Here is a tiny trained network, its code and every weight. The questions are about switching its units off for an input and a target symbol, where a switched-off unit gives its printed mean instead of its output.

import numpy as np


def w(rows, s, z=0):
    codes = np.array(rows[::2]) - 128.0
    scale = np.full(codes.shape[1], s)
    scale[-1] = z or s
    return codes * scale


def f(y):
    return y / 2 * (1 + np.tanh(0.7978845608 * (y + 0.044715 * y**3)))


def softmax(a):
    e = np.exp(a - a.max(-1, keepdims=True))
    return e / e.sum(-1, keepdims=True)


def log_softmax(a):
    a = a - a.max(-1, keepdims=True)
    return a - np.log(np.exp(a).sum(-1, keepdims=True))


def net(x, mask):
    ids = ['ΘΣΨγζλμπ'.index(c) for c in x.split()]
    T = len(ids)
    res = E[ids] + P[:T]
    u = 0
    for l in range(3):
        r = res
        for j in range(2):
            rows = slice(3 * j, 3 * j + 3)
            q, k, v = (r @ M[l][rows].T for M in (Q, K, V))
            z = softmax(np.where(np.tri(T) > 0, q @ k.T / 3**0.5, -1e9)) @ v
            o = O[l][rows]
            res = res + np.where(mask[u + j], z, o[:, -1]) @ o[:, :-1]
        u += 2
        y = f(res @ A[l][:, :-1].T + A[l][:, -1])
        res = res + np.where(mask[u : u + 8], y, B[l][:, -1]) @ B[l][:, :-1]
        u += 8
    return log_softmax(res[-1] @ U[:, :-1].T + U[:, -1])


Q, K, V, O, A, B = {}, {}, {}, {}, {}, {}
E = w([
[194,182,149,176,149,105],'Θ',
[154,150,118,106,113,135],'Σ',
[118,160,141,32,139,70],'Ψ',
[122,162,141,91,141,93],'γ',
[125,93,8,110,221,105],'ζ',
[104,102,146,210,193,215],'λ',
[178,148,84,57,124,84],'μ',
[112,48,187,36,91,204],'π',
],0.011)
P = w([
[209,206,95,53,120,254],'0',
[163,146,183,180,124,71],'1',
[189,116,202,137,193,86],'2',
[98,227,87,132,94,152],'3',
[150,118,130,162,114,99],'4',
[168,74,200,136,205,97],'5',
[63,213,80,135,102,154],'6',
[134,101,115,154,122,117],'7',
[142,39,192,142,203,111],'8',
[19,226,96,109,138,120],'9',
],0.0083)
Q[0] = w([
[140,47,38,159,105,182],'0.h0',
[99,151,103,145,59,93],'0.h0',
[143,161,124,187,112,88],'0.h0',
[197,254,140,152,123,59],'0.h1',
[155,181,106,128,96,136],'0.h1',
[111,33,83,171,109,140],'0.h1',
],0.0065)
K[0] = w([
[199,110,36,126,121,140],'0.h0',
[166,134,153,123,152,169],'0.h0',
[125,85,151,128,127,165],'0.h0',
[143,174,86,158,174,57],'0.h1',
[134,164,128,126,197,98],'0.h1',
[97,101,111,151,149,254],'0.h1',
],0.0075)
V[0] = w([
[108,127,63,78,135,177],'0.h0',
[89,22,70,160,191,89],'0.h0',
[97,233,158,163,85,225],'0.h0',
[133,1,236,184,150,120],'0.h1',
[116,110,178,135,164,244],'0.h1',
[92,70,170,147,63,150],'0.h1',
],0.0047)
O[0] = w([
[125,141,110,140,153,175,153],'0.h0',
[2,94,132,111,105,122,30],'0.h0',
[190,147,110,111,96,141,170],'0.h0',
[101,66,98,148,91,76,53],'0.h1',
[118,98,98,90,138,135,190],'0.h1',
[102,90,91,182,108,157,5],'0.h1',
],0.008,0.0018)
A[0] = w([
[61,29,86,170,144,161,148],'0.n0',
[156,253,110,45,161,213,224],'0.n1',
[117,107,169,229,127,182,144],'0.n2',
[42,184,54,63,150,132,125],'0.n3',
[142,161,231,64,231,211,195],'0.n4',
[73,164,37,97,152,138,190],'0.n5',
[171,51,99,147,244,50,249],'0.n6',
[180,42,179,113,81,135,185],'0.n7',
],0.0064,0.0017)
B[0] = w([
[60,164,46,106,118,186,148],'0.n0',
[176,107,92,145,50,109,253],'0.n1',
[160,133,111,183,162,228,142],'0.n2',
[155,195,87,155,67,195,156],'0.n3',
[167,2,115,168,100,129,234],'0.n4',
[127,204,64,146,85,179,158],'0.n5',
[149,79,108,113,199,117,207],'0.n6',
[156,99,154,89,126,161,146],'0.n7',
],0.0073,0.0059)
Q[1] = w([
[126,144,55,137,134,121],'1.h0',
[127,129,108,148,147,157],'1.h0',
[95,139,121,130,118,121],'1.h0',
[105,75,136,91,158,156],'1.h1',
[150,101,106,129,160,138],'1.h1',
[90,253,110,153,47,110],'1.h1',
],0.014)
K[1] = w([
[108,105,50,100,176,82],'1.h0',
[87,185,101,137,134,103],'1.h0',
[186,109,123,88,118,102],'1.h0',
[95,83,100,59,113,225],'1.h1',
[59,120,97,144,136,158],'1.h1',
[254,156,170,185,94,36],'1.h1',
],0.0087)
V[1] = w([
[137,135,70,171,158,201],'1.h0',
[143,83,188,135,145,144],'1.h0',
[120,132,173,151,153,139],'1.h0',
[116,161,32,79,163,80],'1.h1',
[138,118,191,2,93,105],'1.h1',
[197,138,94,143,193,66],'1.h1',
],0.0072)
O[1] = w([
[169,39,180,115,110,137,228],'1.h0',
[76,102,127,108,141,192,133],'1.h0',
[133,154,161,164,153,156,76],'1.h0',
[156,57,10,148,122,67,92],'1.h1',
[121,254,87,62,106,147,86],'1.h1',
[87,120,101,225,61,66,253],'1.h1',
],0.0073,0.0055)
A[1] = w([
[158,194,160,157,66,133,1],'1.n0',
[25,196,147,145,161,135,105],'1.n1',
[125,146,254,89,186,158,105],'1.n2',
[129,102,164,62,83,67,157],'1.n3',
[164,140,84,96,81,113,180],'1.n4',
[89,161,126,47,140,183,228],'1.n5',
[138,116,254,215,166,74,126],'1.n6',
[141,136,83,157,188,119,101],'1.n7',
],0.0091,0.0046)
B[1] = w([
[107,95,72,91,147,150,169],'1.n0',
[171,7,114,119,101,126,123],'1.n1',
[160,102,84,72,167,184,201],'1.n2',
[114,107,174,149,147,124,181],'1.n3',
[131,114,171,133,110,147,230],'1.n4',
[112,156,71,165,112,80,166],'1.n5',
[84,129,116,181,152,161,254],'1.n6',
[161,122,132,119,98,96,157],'1.n7',
],0.013,0.0071)
Q[2] = w([
[242,103,172,47,21,153],'2.h0',
[55,123,114,178,176,129],'2.h0',
[188,112,166,128,124,254],'2.h0',
[165,128,19,154,186,160],'2.h1',
[102,158,226,154,120,222],'2.h1',
[189,212,142,71,74,152],'2.h1',
],0.0062)
K[2] = w([
[71,246,80,128,116,63],'2.h0',
[133,103,152,134,140,163],'2.h0',
[101,134,155,168,192,88],'2.h0',
[161,150,55,99,119,118],'2.h1',
[86,182,186,137,112,141],'2.h1',
[124,114,186,103,126,114],'2.h1',
],0.011)
V[2] = w([
[51,205,52,102,155,3],'2.h0',
[164,72,75,108,132,197],'2.h0',
[96,79,156,111,76,195],'2.h0',
[150,126,103,96,148,175],'2.h1',
[167,137,93,163,98,70],'2.h1',
[142,98,105,32,142,56],'2.h1',
],0.004)
O[2] = w([
[253,96,222,198,184,139,7],'2.h0',
[12,166,109,40,104,112,191],'2.h0',
[107,183,91,152,175,65,169],'2.h0',
[168,46,118,162,124,113,139],'2.h1',
[45,87,31,11,135,131,144],'2.h1',
[143,111,105,112,58,117,116],'2.h1',
],0.0033,0.014)
A[2] = w([
[148,89,144,151,166,92,111],'2.n0',
[165,135,249,84,101,34,83],'2.n1',
[71,168,83,129,149,171,131],'2.n2',
[113,113,148,166,117,84,145],'2.n3',
[153,177,167,186,111,127,255],'2.n4',
[75,181,219,84,144,63,119],'2.n5',
[146,138,56,124,91,115,109],'2.n6',
[69,135,99,154,86,107,136],'2.n7',
],0.011,0.0076)
B[2] = w([
[99,146,106,143,114,99,163],'2.n0',
[180,112,174,150,141,17,150],'2.n1',
[170,161,136,137,160,56,253],'2.n2',
[137,124,92,112,109,133,167],'2.n3',
[174,120,138,176,97,247,197],'2.n4',
[84,135,203,50,139,138,145],'2.n5',
[84,126,192,154,146,147,241],'2.n6',
[130,193,131,96,129,118,248],'2.n7',
],0.012,0.0079)
U = w([
[154,213,76,167,119,146,192],'Θ',
[129,61,128,182,43,245,253],'Σ',
[133,103,222,113,155,94,45],'Ψ',
[60,190,163,91,151,147,96],'γ',
[103,105,20,123,89,39,115],'ζ',
[82,54,189,179,227,177,97],'λ',
[247,93,110,160,133,64,51],'μ',
[255,131,51,28,200,140,112],'π',
],0.0044,0.0027)

Each question gives the input, a string of symbols that net reads in full, and the target symbol t.
The units are the heads (3 rows each of Q, K, V and O) and the neurons (one row each of A and B). Each row of codes is followed by its name. A weight is (code - 128) times the scale printed after its matrix; where a second scale follows, it is the last column's (O, A, B and U).
mask holds one flag per unit, layer by layer, with each layer's heads first. A switched-off unit (its flag False) gives its mean, the last column of its rows in O or B, instead of its output. The means were averaged over made-up inputs and are rounded, as every weight is.
A unit's drop is (log p(t) with every unit on - log p(t) with that unit switched off) / (log p(t) with every unit on - log p(t) with every unit switched off).
The circuit of an input: a set's keep is (log p(t) with only the set's units on - log p(t) with every unit switched off) / (log p(t) with every unit on - log p(t) with every unit switched off). Starting from the 12 units with the biggest drops (on a tie, the unit counted first), units are removed one at a time, each time the one whose removal leaves the highest keep (on an exact tie, the one counted first), for as long as the keep stays at least 0.8.
circuit, biggest first: the units of the circuit, biggest drop first
k most important neurons: the k neurons with the biggest drops, biggest first
top k neurons in layer l: the k neurons of layer l with the biggest drops, biggest first
which heads matter: for each layer, one digit per head in row order, 1 if its drop is at least 0.15 and else 0, layers parted by /
input γ ζ Ψ π π λ μ Σ μ, target λ: top 2 neurons in layer 2 -> 2.n7; 2.n3
input π λ λ Θ π Σ, target π: circuit, biggest first -> 1.h1; 1.n2; 2.n6
input λ Ψ Θ Σ ζ π λ Θ λ γ, target Σ: 2 most important neurons -> 1.n6; 1.n1
input π π Ψ, target π: circuit, biggest first -> 1.h1; 1.n2
input Θ Θ Σ, target Σ: which heads matter -> 00 / 00 / 10
input λ π γ, target π: 2 most important neurons -> 1.n2; 0.n1
input ζ Σ Σ Σ μ, target μ: which heads matter -> 00 / 00 / 10
input Θ μ Ψ μ Θ γ, target γ: 2 most important neurons -> 0.n1; 2.n5
input π λ Σ, target λ: which heads matter -> 10 / 01 / 00
input λ Ψ γ π ζ μ π, target Θ: which heads matter -> 11 / 11 / 00
input ζ μ λ ζ Ψ Ψ ζ λ, target ζ: which heads matter -> 00 / 11 / 10
input ζ ζ λ Ψ Ψ Σ, target λ: 2 most important neurons -> 0.n1; 0.n0
input Ψ Θ Θ λ π π π ζ π Σ, target Σ: most important neuron -> 1.n6
input Ψ γ Σ ζ Θ π, target π: which heads matter -> 01 / 01 / 00
input Θ γ γ Θ μ Ψ μ λ γ, target λ: which heads matter -> 00 / 01 / 00
input Σ γ π Θ, target Σ: which heads matter -> 00 / 00 / 10
input Θ π γ ζ Ψ, target Ψ: top 4 neurons in layer 1 -> 1.n6; 1.n2; 1.n3; 1.n0
input ζ Θ μ λ π μ, target π: 2 most important neurons -> 0.n1; 1.n2
input γ λ γ λ Θ π Σ ζ Θ π, target Θ: most important neuron -> 1.n5
input Θ μ Ψ ζ γ Θ Θ Ψ μ, target ζ: most important neuron -> 2.n0
input ζ π Ψ Θ γ γ, target π: which heads matter -> 01 / 01 / 00
input π λ γ ζ Σ Ψ μ Σ π Θ, target Σ: 4 most important neurons -> 1.n6; 1.n5; 2.n4; 2.n2
input μ Θ π λ ζ γ γ μ μ, target ζ: which heads matter -> 10 / 01 / 00
input Ψ λ Σ μ μ, target μ: top 2 neurons in layer 0 -> 0.n4; 0.n2
input λ ζ Ψ, target ζ: top 3 neurons in layer 0 -> 0.n1; 0.n4; 0.n6
input λ γ ζ μ, target Σ: top 2 neurons in layer 1 -> 1.n4; 1.n2
input Ψ λ μ λ Σ λ Ψ γ, target γ: which heads matter -> 00 / 11 / 10
